Below are the code and all the weights of a small trained network. Each question names an input and a class and asks about switching units off, where a switched-off unit gives its printed mean instead of its output.

import numpy as np


def w(rows, s, z=0):
    codes = np.array(rows[::2]) - 128.0
    scale = np.full(codes.shape[1], s)
    scale[-1] = z or s
    return codes * scale


def f(y):
    return y / 2 * (1 + np.tanh(0.7978845608 * (y + 0.044715 * y**3)))


def log_softmax(a):
    a = a - a.max(-1, keepdims=True)
    return a - np.log(np.exp(a).sum(-1, keepdims=True))


def net(x, mask):
    res = np.array(x, float).reshape(1, 8) / 4 @ E
    y = f(res @ A[0][:, :-1].T + A[0][:, -1])
    res = res + np.where(mask, y, B[0][:, -1]) @ B[0][:, :-1]
    return log_softmax(res[-1] @ U[:, :-1].T + U[:, -1])


A, B = {}, {}
E = w([
[125,127,129,126,127],'x0',
[191,143,210,16,80],'x1',
[130,128,127,127,128],'x2',
[129,130,128,128,126],'x3',
[189,30,28,55,150],'x4',
[131,126,128,127,130],'x5',
[99,19,217,157,195],'x6',
[3,113,116,66,63],'x7',
],0.0039)
A[0] = w([
[143,229,46,102,108,104],'N1',
[100,182,185,158,121,105],'N2',
[126,131,124,124,130,61],'N3',
[14,114,118,63,100,97],'N4',
[128,128,128,129,128,138],'N5',
[131,116,107,113,134,78],'N6',
[86,119,57,212,145,102],'N7',
[250,147,137,198,163,91],'N8',
[126,130,125,124,130,39],'N9',
[144,231,45,101,108,107],'N10',
[102,180,183,156,121,102],'N11',
[107,43,193,146,159,101],'N12',
[157,67,64,84,139,102],'N13',
[223,141,136,178,159,84],'N14',
[107,40,195,149,157,104],'N15',
[127,130,125,125,129,2],'N16',
[125,130,124,124,131,26],'N17',
[87,120,59,209,145,101],'N18',
[168,144,189,47,109,103],'N19',
[1,109,118,56,99,105],'N20',
[125,131,124,123,130,56],'N21',
[162,58,59,81,136,108],'N22',
[126,131,124,124,130,27],'N23',
[126,131,124,124,130,17],'N24',
[167,144,188,48,110,102],'N25',
[126,131,124,124,130,16],'N26',
[95,194,195,164,122,114],'N27',
[107,45,192,145,160,100],'N28',
[126,131,124,124,131,60],'N29',
[115,95,156,129,155,79],'N30',
[94,196,196,164,122,116],'N31',
[89,120,62,205,145,99],'N32',
[126,128,118,122,132,53],'N33',
[168,144,189,46,109,103],'N34',
[165,53,58,80,133,113],'N35',
[126,130,125,125,129,4],'N36',
[104,176,180,155,121,101],'N37',
],0.0092,0.0043)
B[0] = w([
[113,119,145,112,6,231],'N1',
[106,114,66,154,137,180],'N2',
[139,121,136,161,115,82],'N3',
[239,135,134,143,154,224],'N4',
[127,129,127,124,129,137],'N5',
[129,121,118,162,123,96],'N6',
[83,123,211,151,170,181],'N7',
[251,139,126,125,159,196],'N8',
[141,120,136,165,114,72],'N9',
[112,119,146,110,3,237],'N10',
[108,115,70,156,136,172],'N11',
[119,135,134,112,29,201],'N12',
[95,119,56,169,145,177],'N13',
[217,133,131,140,144,156],'N14',
[117,137,134,108,26,208],'N15',
[149,116,141,190,105,62],'N16',
[145,118,139,180,108,68],'N17',
[86,122,208,152,167,176],'N18',
[82,120,202,160,166,213],'N19',
[254,139,132,134,164,252],'N20',
[140,120,136,165,114,80],'N21',
[87,122,42,169,151,195],'N22',
[143,119,138,174,111,68],'N23',
[146,117,140,183,107,65],'N24',
[84,120,201,160,165,209],'N25',
[147,117,141,185,107,65],'N26',
[97,113,47,150,144,211],'N27',
[119,135,134,113,30,198],'N28',
[139,121,136,161,116,81],'N29',
[133,126,134,144,81,113],'N30',
[96,113,45,149,145,216],'N31',
[89,121,203,153,164,169],'N32',
[139,119,133,169,115,78],'N33',
[82,121,203,160,166,214],'N34',
[82,125,36,167,155,206],'N35',
[148,116,141,189,105,62],'N36',
[111,115,75,156,134,164],'N37',
],0.031,0.0024)
U = w([
[84,104,37,177,153,100],'0',
[119,133,155,98,16,87],'1',
[79,115,223,163,184,92],'2',
[253,146,128,136,154,89],'3',
[106,147,118,62,154,254],'4',
],0.0061,0.0041)

Each question gives the input, the list of numbers given to net, and the class t.
The units are the neurons (one row each of A and B). Each row of codes is followed by its name. A weight is (code - 128) times the scale printed after its matrix; where a second scale follows, it is the last column's (A, B and U).
mask holds one flag per neuron, in row order. A switched-off neuron (its flag False) gives its mean, the last column of its row in B, instead of its output. The means were averaged over made-up inputs and are rounded, as every weight is.
A unit's drop is (log p(t) with every unit on - log p(t) with that unit switched off) / (log p(t) with every unit on - log p(t) with every unit switched off).
The circuit of an input: a set's keep is (log p(t) with only the set's units on - log p(t) with every unit switched off) / (log p(t) with every unit on - log p(t) with every unit switched off). Starting from the 12 units with the biggest drops (on a tie, the unit counted first), units are removed one at a time, each time the one whose removal leaves the highest keep (on an exact tie, the one counted first), for as long as the keep stays at least 0.8.
units of the circuit, in order: the units of the circuit, biggest drop first
top k neurons: the k neurons with the biggest drops, biggest first
drop when u is switched off: that unit's drop, to one decimal
input [8,-2,5,-5,-7,4,-3,6], class 0: units of the circuit, in order -> (N31, N27)
input [-6,-5,-5,-6,-1,5,-4,4], class 2: top 2 neurons -> (N7, N18)
input [4,-6,6,-6,1,6,-4,6], class 2: top 4 neurons -> (N7, N18, N32, N8)
input [6,3,-5,8,-4,-1,-2,6], class 3: units of the circuit, in order -> (N20, N4)
input [2,8,-3,3,8,7,-7,5], class 0: units of the circuit, in order -> (N35)
input [-8,-2,7,3,-7,6,-5,6], class 0: units of the circuit, in order -> (N31, N27)
input [2,1,6,-6,7,-2,-4,4], class 0: top 2 neurons -> (N35, N22)
input [8,-2,6,2,-3,7,-8,-8], class 1: top 4 neurons -> (N10, N1, N20, N4)
input [1,-6,5,-2,-3,-4,-5,5], class 2: units of the circuit, in order -> (N7, N18)
input [8,5,7,-2,0,-1,7,6], class 1: top 4 neurons -> (N15, N12, N28, N8)
input [3,-6,-5,-5,-2,5,-5,3], class 2: top 3 neurons -> (N7, N18, N32)
input [-3,-8,2,0,-6,-7,8,-5], class 1: top 3 neurons -> (N15, N12, N28)
input [-2,2,2,3,-2,-2,-3,-5], class 3: top 2 neurons -> (N8, N14)
input [8,-3,4,3,-6,5,7,-1], class 1: units of the circuit, in order -> (N15)
input [-5,2,-7,-3,-7,6,2,5], class 0: drop when N31 is switched off -> 0.1
input [5,-7,-2,1,6,8,2,8], class 3: drop when N4 is switched off -> 0.7
input [-4,-5,-6,-2,6,-6,4,8], class 3: drop when N4 is switched off -> 0.4
